Each row has a name. Each question is about the rows just above it. Places in a row count from 0.

[  6  69  22 -30  47  27  34   6  68 -72 -57  25  -9 -16 -29  57  -9  70
 -73  59 -22  30 -48  61 -49  43  65] -> Ker
[-74   3 -64 -51  22  37 -61  30 -21 -26  -2 -63  58  59 -55 -48 -72 -74
 104 -66  55 -65  93 -92 -12   1 -90] -> givoz
[-74   3 -64 -51  22  37 -61  30 -21 -26  -2 -63  58  59 -55 -48 -72 -28
 -39 -57 -65 -21 -37  -1  23 -57  -8] -> gofop
Count the entries of [  6  69  22 -30  47  27  34   6  68 -72 -57  25  -9 -16 -29  57  -9  70
 -73  59 -22  30 -48  61 -49  43]: -> 26
One entry of gofop was changed: [-74   3 -64 -51  22  37 -61  30 -21 -26  -2 -63  58  58 -55 -48 -72 -28
 -39 -57 -65 -21 -37  -1  23 -57  -8]. Where, and from what? -> 13, [59]
Number of entries in [  6  69  22 -30  47  27]: -> 6

[11  4 18  4] = gofop
[19  6 22  6] = Zigaf
[ 8 39 43 39] = Ker
[ 6 14 12 14] = vugu
[28 89  4 89] = raba
[37 28 12 28] = kati
[14 22 11 22] = fima
[21  8 10  8] = des
Number of entries in [11]: -> 1
One entry of raba was changed: [29 89  4 89]. Where, and from what? -> 0, [28]

[ -9 -12 -14  -8  -3 -33  21 -32 -22 -12 -15  14  16  -4 -43 -11 -33 -11
 -29 -15   3 -17 -22   4 -37 -25   4 -15   5 -23  36 -81 -58 -44  -2 -73
   8 -14   7   4 -26]  Zigaf
[ 63 -17 -31  48  36  78 -23  87 -54 -28  -8  -5  -9 -61  90 -37  91 -58
  31 -31 -14  -8  77 -56  85  80 -21   1  18 -23   4 -64 -41 -49   5 -45
 -18 -34 -26  -9 -21]  des
[ -9 -12 -14  -8  -3 -33  21 -32 -22 -12 -15  14  16  -4 -43 -11 -33 -11
 -29 -15   3 -17 -22   4 -37 -25   4 -15   5  -9  -1 -18  25  -5 -13  -6
   1   0   5 -12  -5]  raba
[ 71  16 -43  53  32  57 -16  92 -71 -55  12 -20 -27 -56  85 -34  96 -84
  66 -31   8 -49  81 -52  70  86   0   1   8 -21  32 -79 -63 -41   1  -2
   4 -21  -4   3 -23]  domem
[ 71  16 -43  53  32  57 -16  92 -71 -55  12 -20 -27 -56  85 -34  96 -84
  66 -31   8 -49  81 -52  70  86   0   1   8 -21  32 -79 -63 -41   1 -80
   4 -21  -4   3 -23]  fima
How many entries does [ -9 -12 -14  -8  -3 -33  21 -32 -22 -12 -15  14  16  -4 -43 -11 -33 -11
 -29 -15   3 -17 -22   4 -37 -25   4 -15   5  -9  -1 -18  25  -5 -13  -6
   1   0   5 -12  -5] have? -> 41
Count the entries of [ -9 -12 -14  -8  -3]: -> 5
One entry of des was changed: [ 63 -17 -31  48  36  78 -23  87 -54 -28  -8  -5  -9 -61  90 -37  91 -58
  31 -31 -14  -8  77 -56  85  80 -21   1  18 -23   4 -64 -41 -49   5 -46
 -18 -34 -26  -9 -21]. Where, and from what? -> 35, [-45]
How many entries does [ 71  16 -43  53  32  57 -16  92 -71 -55  12 -20 -27 -56  85 -34  96 -84
  66 -31] have? -> 20

[-28   5  32 -58] : gofop
[ 18 -12   2  17] : raba
[-14   3  22 -34] : Pege
[  4 -12  36 -26] : vugu
[-11   7   7  -6] : Zigaf
[12  1 -6 33] : des
[31 -3 16 16] : Ker
[-24  -3  42 -61] : fima
[ -9 -21  85 -78] : givoz
[-34  18   8 -37] : kati
One entry of raba was changed: [ 18 -12   2  16]. Where, and from what? -> 3, [17]
One entry of givoz was changed: [ -9 -21  86 -78]. Where, and from what? -> 2, [85]
Changed kati: [-34  17   8 -37]. Place and old value: -> 1, [18]
Changed Ker: [30 -3 16 16]. Place and old value: -> 0, [31]
Number of entries in [-11   7   7]: -> 3

[-46 -25  12 -13 -24  21 -11 -14  -8 -10 -22 -23 -29 -16] -> vugu
[-92 -61 -58 -45 -31 -39 -13 -27   7 -15 -19   5  24  -4] -> raba
[ 28 -11  31  22  12  11  19  26  27  11  10  14   7  27] -> Pege
[-15 -21 -37   6   5   3  -5  12  -3  -4  20  18   3   1] -> Zigaf
[ 27   6  37   9  13  23   6  -9  19 -21   4  -1   7 -26] -> gofop
[ 15  22   1   6  21  -4   9  -2   6 -21  -4   6  14 -16] -> fima
[ -6  19   3   8 -13  -8  14   9  13 -13  -1   8  14 -18] -> givoz
[ 44  57  31   7  32  13  32  12   9 -12  -3   3   8 -18] -> deta
[-23 -10   3 -14  -6 -16   0  10   3   8  22  25  33   6] -> Ker
[-29 -25 -15  -1  -8  -4 -10  -7   7  10   0   5  27   1] -> des
[ -5 -14 -17  -9   2   5 -32 -13 -21 -25  -8 -12 -16 -20] -> domem
Number of entries in [44 57]: -> 2
Number of entries in [-46 -25  12 -13 -24  21 -11 -14  -8 -10 -22 -23]: -> 12
Where does [-92 -61 -58 -45 -32 -39 -13 -27   7 -15 -19   5  24  -4] differ from raba, and what was there? -> 4, [-31]
Number of entries in [-29 -25 -15  -1  -8  -4 -10  -7]: -> 8
Count the entries of [15 22  1  6]: -> 4

[ 58  -5 -43 -34 -80]  Zigaf
[ 81  15 -57 -33 -32]  fima
[-78 -35  25  36  14]  deta
[-17 -32  19 -64 -40]  Ker
[-108  -57   46  -58  -23]  des
[ 47 -44  -4  53  77]  raba
[ -3 -12  36  93  32]  Pege
Count the entries of [-17 -32  19 -64]: -> 4
Where does [-108  -56   46  -58  -23] differ from des, and what was there? -> 1, [-57]

[ 25  -5  64 -18 -14  15 -18 -20   8 -39]  Pege
[  5   7 -30   8 -18  60  33  -6 -35  45]  givoz
[ 12  13  10 -15  23  16 -28 -24  20 -73]  fima
[-34 -12 -44  35   6  52  35 -15  -9  -8]  Ker
[ 34   1  78 -23 -21  21 -14 -13 -13   6]  raba
[ 32   3  65 -19 -29  28  -1  -8 -31  28]  deta
[ 18   8  52 -14  -3  14 -23 -20   7 -68]  kati
[ 12  13   4   7 -42  55  17  -8 -31  61]  vugu
[ 27  15  34 -19 -33  38   9  -7 -34  46]  gofop
[-39 -27 -30  43  20  40  23 -20   8 -27]  des
[-19  -1 -44  25 -13  57  36 -12 -17  15]  Zigaf
Where does [ 12  13   4   7 -42  54  17  -8 -31  61] differ from vugu, and what was there? -> 5, [55]
Number of entries in [ 34   1  78 -23 -21  21 -14 -13 -13   6]: -> 10
How many entries does [-39 -27 -30  43  20  40  23 -20] have? -> 8
Number of entries in [ 18   8  52 -14]: -> 4
How many entries does [ 32   3  65 -19 -29  28  -1] have? -> 7
Changed raba: [ 34   1  78 -23 -21  21 -13 -13 -13   6]. Place and old value: -> 6, [-14]

[  12  -71   22  -32   38  -40  -11  -18 -109] -> domem
[ 58 -46  -3  34 -45  21  21  -5 -87] -> Zigaf
[  12  -71   22  -32   38  -40   12  -18 -109] -> deta
Number of entries in [ 12 -71  22 -32  38 -40]: -> 6
Changed domem: [  12  -71   23  -32   38  -40  -11  -18 -109]. Place and old value: -> 2, [22]
How many entries does [ 58 -46  -3  34 -45] have? -> 5
How many entries does [ 58 -46  -3  34] have? -> 4
Changed Zigaf: [ 58 -46  -4  34 -45  21  21  -5 -87]. Place and old value: -> 2, [-3]
One entry of Zigaf was changed: [ 58 -46  -3  34 -45  20  21  -5 -87]. Where, and from what? -> 5, [21]

[-53  44 -52  28 -22  22] -> vugu
[-10  31  46 -36 -43  -9] -> raba
[-44  12   1 -36  77 -26] -> des
[-18 -10 -28 -61 -24 -56] -> Pege
[-17  31 -20  15  57 -58] -> givoz
[-48  16  -2  10 -10  34] -> fima
[-60 -34  12 -41  22 -40] -> Zigaf
Number of entries in [-44  12   1]: -> 3
Where does [-10  31  46 -37 -43  -9] differ from raba, and what was there? -> 3, [-36]
Where does [-59 -34  12 -41  22 -40] differ from Zigaf, and what was there? -> 0, [-60]
Changed Zigaf: [-61 -34  12 -41  22 -40]. Place and old value: -> 0, [-60]
Count the entries of [-53  44]: -> 2

[ -1  25 -17  -5  -1  18   0  12] = vugu
[  0  18 -51  -7  -2  -1  -1  11] = des
[  0   6 -81   0   0   8   1   4] = raba
[  0  18 -51  -1  -2  -1  -1  11] = Zigaf
[-1  3 40  3  1 17  2 -2] = gofop
[  0 -11  27   1   0  -5   0 -10] = givoz
[ 0  6 -1  0  0  8  1  4] = domem
[  0 -11  27   1   0  -5  -2  13] = deta
Where does [  0 -11  27   2   0  -5   0 -10] differ from givoz, and what was there? -> 3, [1]
Count the entries of [  0  18 -51  -1  -2  -1  -1  11]: -> 8
Where does [  0  18 -51  -8  -2  -1  -1  11] differ from des, and what was there? -> 3, [-7]
How many entries does [ -1  25 -17  -5  -1  18] have? -> 6
Count the entries of [0]: -> 1
Number of entries in [  0  18 -51]: -> 3

[ 22  35 -30  25 -12]  Ker
[-44 -37 -15  30  39]  domem
[-24 -36   4  18 -45]  givoz
[20  3 33  7 16]  des
[  0 -13  33  78  68]  fima
Count the entries of [ 22  35 -30  25]: -> 4
One entry of Ker was changed: [ 21  35 -30  25 -12]. Where, and from what? -> 0, [22]
Where does [20  3 33  7 17] differ from des, and what was there? -> 4, [16]

